Here is a tiny trained network, its code and every weight. The questions are about switching its units off for an input and a class, where a switched-off unit gives its printed mean instead of its output.

import numpy as np


def w(rows, s, z=0):
    codes = np.array(rows[::2]) - 128.0
    scale = np.full(codes.shape[1], s)
    scale[-1] = z or s
    return codes * scale


def f(y):
    return np.maximum(y, 0)


def log_softmax(a):
    a = a - a.max(-1, keepdims=True)
    return a - np.log(np.exp(a).sum(-1, keepdims=True))


def net(x, mask):
    res = np.array(x, float).reshape(1, 8) / 4 @ E
    y = f(res @ A[0][:, :-1].T + A[0][:, -1])
    res = res + np.where(mask, y, B[0][:, -1]) @ B[0][:, :-1]
    return log_softmax(res[-1] @ U[:, :-1].T + U[:, -1])


A, B = {}, {}
E = w([
[131,128,129],'x0',
[76,5,28],'x1',
[6,218,72],'x2',
[129,125,128],'x3',
[126,129,123],'x4',
[126,125,130],'x5',
[129,132,126],'x6',
[12,53,254],'x7',
],0.0064)
A[0] = w([
[215,94,134,106],'n0',
[79,164,108,79],'n1',
[153,160,159,5],'n2',
[107,29,44,76],'n3',
[62,227,84,92],'n4',
[130,208,124,77],'n5',
[119,222,171,99],'n6',
[148,184,185,79],'n7',
[138,117,130,13],'n8',
[175,161,137,92],'n9',
[89,188,75,62],'n10',
[154,174,185,86],'n11',
[118,57,1,125],'n12',
[214,62,142,102],'n13',
[194,162,66,91],'n14',
[239,107,179,126],'n15',
[225,79,170,122],'n16',
[119,147,90,213],'n17',
[180,143,33,111],'n18',
[182,168,69,89],'n19',
[157,134,139,9],'n20',
[188,195,33,138],'n21',
[105,213,140,120],'n22',
[108,75,64,79],'n23',
[101,113,173,87],'n24',
[72,48,174,80],'n25',
[207,61,165,105],'n26',
[194,206,164,111],'n27',
[221,174,40,107],'n28',
[79,204,46,144],'n29',
],0.0093,0.012)
B[0] = w([
[82,101,72,170],'n0',
[31,79,55,140],'n1',
[106,229,94,128],'n2',
[192,227,108,172],'n3',
[68,94,52,182],'n4',
[162,159,109,148],'n5',
[160,145,108,170],'n6',
[181,192,121,151],'n7',
[115,123,2,128],'n8',
[188,132,156,146],'n9',
[70,159,103,148],'n10',
[149,175,147,152],'n11',
[215,194,124,214],'n12',
[82,120,82,175],'n13',
[74,139,190,171],'n14',
[96,102,65,204],'n15',
[73,119,67,195],'n16',
[176,60,120,254],'n17',
[118,154,202,188],'n18',
[71,148,207,165],'n19',
[196,254,185,128],'n20',
[95,112,204,226],'n21',
[143,110,105,174],'n22',
[143,206,92,150],'n23',
[100,186,193,140],'n24',
[102,197,187,168],'n25',
[65,120,61,178],'n26',
[221,169,59,187],'n27',
[59,124,192,208],'n28',
[107,70,61,218],'n29',
],0.011,0.0083)
U = w([
[91,66,38,2],'0',
[234,203,98,79],'1',
[72,111,251,24],'2',
[183,44,126,244],'3',
],0.011,0.0095)

Each question gives the input, the list of numbers given to net, and the class t.
The units are the neurons (one row each of A and B). Each row of codes is followed by its name. A weight is (code - 128) times the scale printed after its matrix; where a second scale follows, it is the last column's (A, B and U).
mask holds one flag per neuron, in row order. A switched-off neuron (its flag False) gives its mean, the last column of its row in B, instead of its output. The means were averaged over made-up inputs and are rounded, as every weight is.
A unit's drop is (log p(t) with every unit on - log p(t) with that unit switched off) / (log p(t) with every unit on - log p(t) with every unit switched off).
The circuit of an input: a set's keep is (log p(t) with only the set's units on - log p(t) with every unit switched off) / (log p(t) with every unit on - log p(t) with every unit switched off). Starting from the 12 units with the biggest drops (on a tie, the unit counted first), units are removed one at a time, each time the one whose removal leaves the highest keep (on an exact tie, the one counted first), for as long as the keep stays at least 0.8.
units of the circuit, in order: the units of the circuit, biggest drop first
top k neurons: the k neurons with the biggest drops, biggest first
drop of u: that unit's drop, to one decimal
input [-4,7,-7,4,2,4,-8,6], class 0: units of the circuit, in order : n26
input [-6,4,-7,0,7,2,4,6], class 0: units of the circuit, in order : n26; n16
input [0,7,7,-5,1,0,8,-8], class 2: top 3 neurons : n21; n18; n28
input [3,-6,-8,3,1,5,3,-7], class 0: units of the circuit, in order : n15; n16
input [-1,-2,7,2,3,2,6,-4], class 0: top 2 neurons : n4; n29
input [2,4,-4,-2,3,4,1,-5], class 2: top 2 neurons : n28; n18
input [3,-1,3,1,5,3,-6,-4], class 2: units of the circuit, in order : n21; n28; n18
input [-7,8,5,-7,6,0,7,6], class 1: top 2 neurons : n3; n12
input [3,8,7,3,-6,4,6,-6], class 1: top 3 neurons : n12; n3; n23
input [-4,-3,7,5,-2,4,-7,-6], class 0: top 2 neurons : n29; n4
input [6,5,-2,8,0,6,3,6], class 2: top 3 neurons : n25; n27; n29
input [7,6,3,-6,8,-4,4,-2], class 1: top 2 neurons : n12; n3
input [-5,-8,8,7,-7,-6,-6,-7], class 0: top 3 neurons : n4; n29; n12
input [5,3,-4,2,3,-3,3,8], class 2: units of the circuit, in order : n25
input [-8,5,4,-2,2,-6,-8,8], class 2: drop of n25 : 0.4
input [4,8,1,0,8,4,4,-2], class 1: drop of n20 : 0.0
input [6,5,5,0,3,8,-1,3], class 3: drop of n15 : 0.2
